Here is a tiny trained network, its code and every weight. The questions are about switching its units off for an input and a class, where a switched-off unit gives its printed mean instead of its output.

import numpy as np


def w(rows, s, z=0):
    codes = np.array(rows[::2]) - 128.0
    scale = np.full(codes.shape[1], s)
    scale[-1] = z or s
    return codes * scale


def f(y):
    return np.maximum(y, 0)


def log_softmax(a):
    a = a - a.max(-1, keepdims=True)
    return a - np.log(np.exp(a).sum(-1, keepdims=True))


def net(x, mask):
    res = np.array(x, float).reshape(1, 2) / 4 @ E
    y = f(res @ A[0][:, :-1].T + A[0][:, -1])
    res = res + np.where(mask, y, B[0][:, -1]) @ B[0][:, :-1]
    return log_softmax(res[-1] @ U[:, :-1].T + U[:, -1])


A, B = {}, {}
E = w([
[61,199,33,229,108,97],'x0',
[113,50,98,139,252,181],'x1',
],0.015)
A[0] = w([
[119,80,84,106,203,172,32],'neuron 0',
[189,136,153,112,65,120,244],'neuron 1',
[64,40,159,135,209,174,89],'neuron 2',
[205,249,182,96,79,91,25],'neuron 3',
[115,128,57,179,71,88,36],'neuron 4',
[76,177,24,215,124,98,215],'neuron 5',
[77,127,55,162,134,121,15],'neuron 6',
[105,168,19,103,89,72,17],'neuron 7',
[44,199,98,132,107,80,164],'neuron 8',
[139,96,133,43,149,183,254],'neuron 9',
[173,87,164,61,157,165,253],'neuron 10',
[206,79,215,103,95,106,51],'neuron 11',
[144,195,105,140,65,95,241],'neuron 12',
],0.011,0.0082)
B[0] = w([
[194,131,102,117,27,215,180],'neuron 0',
[151,194,79,196,158,139,199],'neuron 1',
[216,152,89,156,80,186,203],'neuron 2',
[205,84,85,141,37,224,192],'neuron 3',
[235,123,150,33,91,131,176],'neuron 4',
[165,246,164,103,150,84,254],'neuron 5',
[208,103,149,89,37,117,168],'neuron 6',
[237,92,176,75,59,172,173],'neuron 7',
[129,158,105,113,95,80,205],'neuron 8',
[180,229,123,149,131,62,212],'neuron 9',
[136,238,132,107,136,68,223],'neuron 10',
[183,118,189,65,72,90,185],'neuron 11',
[155,195,86,176,192,153,215],'neuron 12',
],0.012,0.022)
U = w([
[161,156,245,9,82,69,41],'0',
[182,138,68,134,94,211,84],'1',
[133,204,84,181,207,60,249],'2',
[51,37,189,208,190,37,3],'3',
[31,46,180,164,45,63,3],'4',
[56,60,192,205,172,59,3],'5',
[29,54,187,227,186,80,3],'6',
],0.014,0.0083)

Each question gives the input, the list of numbers given to net, and the class t.
The units are the neurons (one row each of A and B). Each row of codes is followed by its name. A weight is (code - 128) times the scale printed after its matrix; where a second scale follows, it is the last column's (A, B and U).
mask holds one flag per neuron, in row order. A switched-off neuron (its flag False) gives its mean, the last column of its row in B, instead of its output. The means were averaged over made-up inputs and are rounded, as every weight is.
A unit's drop is (log p(t) with every unit on - log p(t) with that unit switched off) / (log p(t) with every unit on - log p(t) with every unit switched off).
The circuit of an input: a set's keep is (log p(t) with only the set's units on - log p(t) with every unit switched off) / (log p(t) with every unit on - log p(t) with every unit switched off). Starting from the 12 units with the biggest drops (on a tie, the unit counted first), units are removed one at a time, each time the one whose removal leaves the highest keep (on an exact tie, the one counted first), for as long as the keep stays at least 0.8.
circuit, biggest first: the units of the circuit, biggest drop first
unit that matters most: the unit with the biggest drop
k most important neurons: the k neurons with the biggest drops, biggest first
drop of u: that unit's drop, to one decimal
input [-2,2], class 2: unit that matters most	neuron 3
input [4,-3], class 0: 2 most important neurons	neuron 7; neuron 4
input [3,3], class 2: 4 most important neurons	neuron 11; neuron 3; neuron 7; neuron 4
input [8,-7], class 0: 3 most important neurons	neuron 5; neuron 4; neuron 7
input [7,-8], class 1: 4 most important neurons	neuron 12; neuron 3; neuron 11; neuron 10
input [-6,7], class 1: 4 most important neurons	neuron 2; neuron 0; neuron 5; neuron 4
input [5,-5], class 0: 2 most important neurons	neuron 5; neuron 7
input [-7,8], class 1: 4 most important neurons	neuron 2; neuron 0; neuron 5; neuron 4
input [7,-6], class 0: 3 most important neurons	neuron 5; neuron 4; neuron 7
input [-2,-5], class 1: 2 most important neurons	neuron 3; neuron 5
input [3,-4], class 1: 3 most important neurons	neuron 10; neuron 9; neuron 7
input [-6,8], class 1: 2 most important neurons	neuron 2; neuron 0
input [2,-6], class 1: drop of neuron 3	0.6
input [2,-5], class 1: circuit, biggest first	neuron 3
input [-3,-1], class 2: drop of neuron 1	0.1
input [-3,-4], class 1: drop of neuron 5	0.6
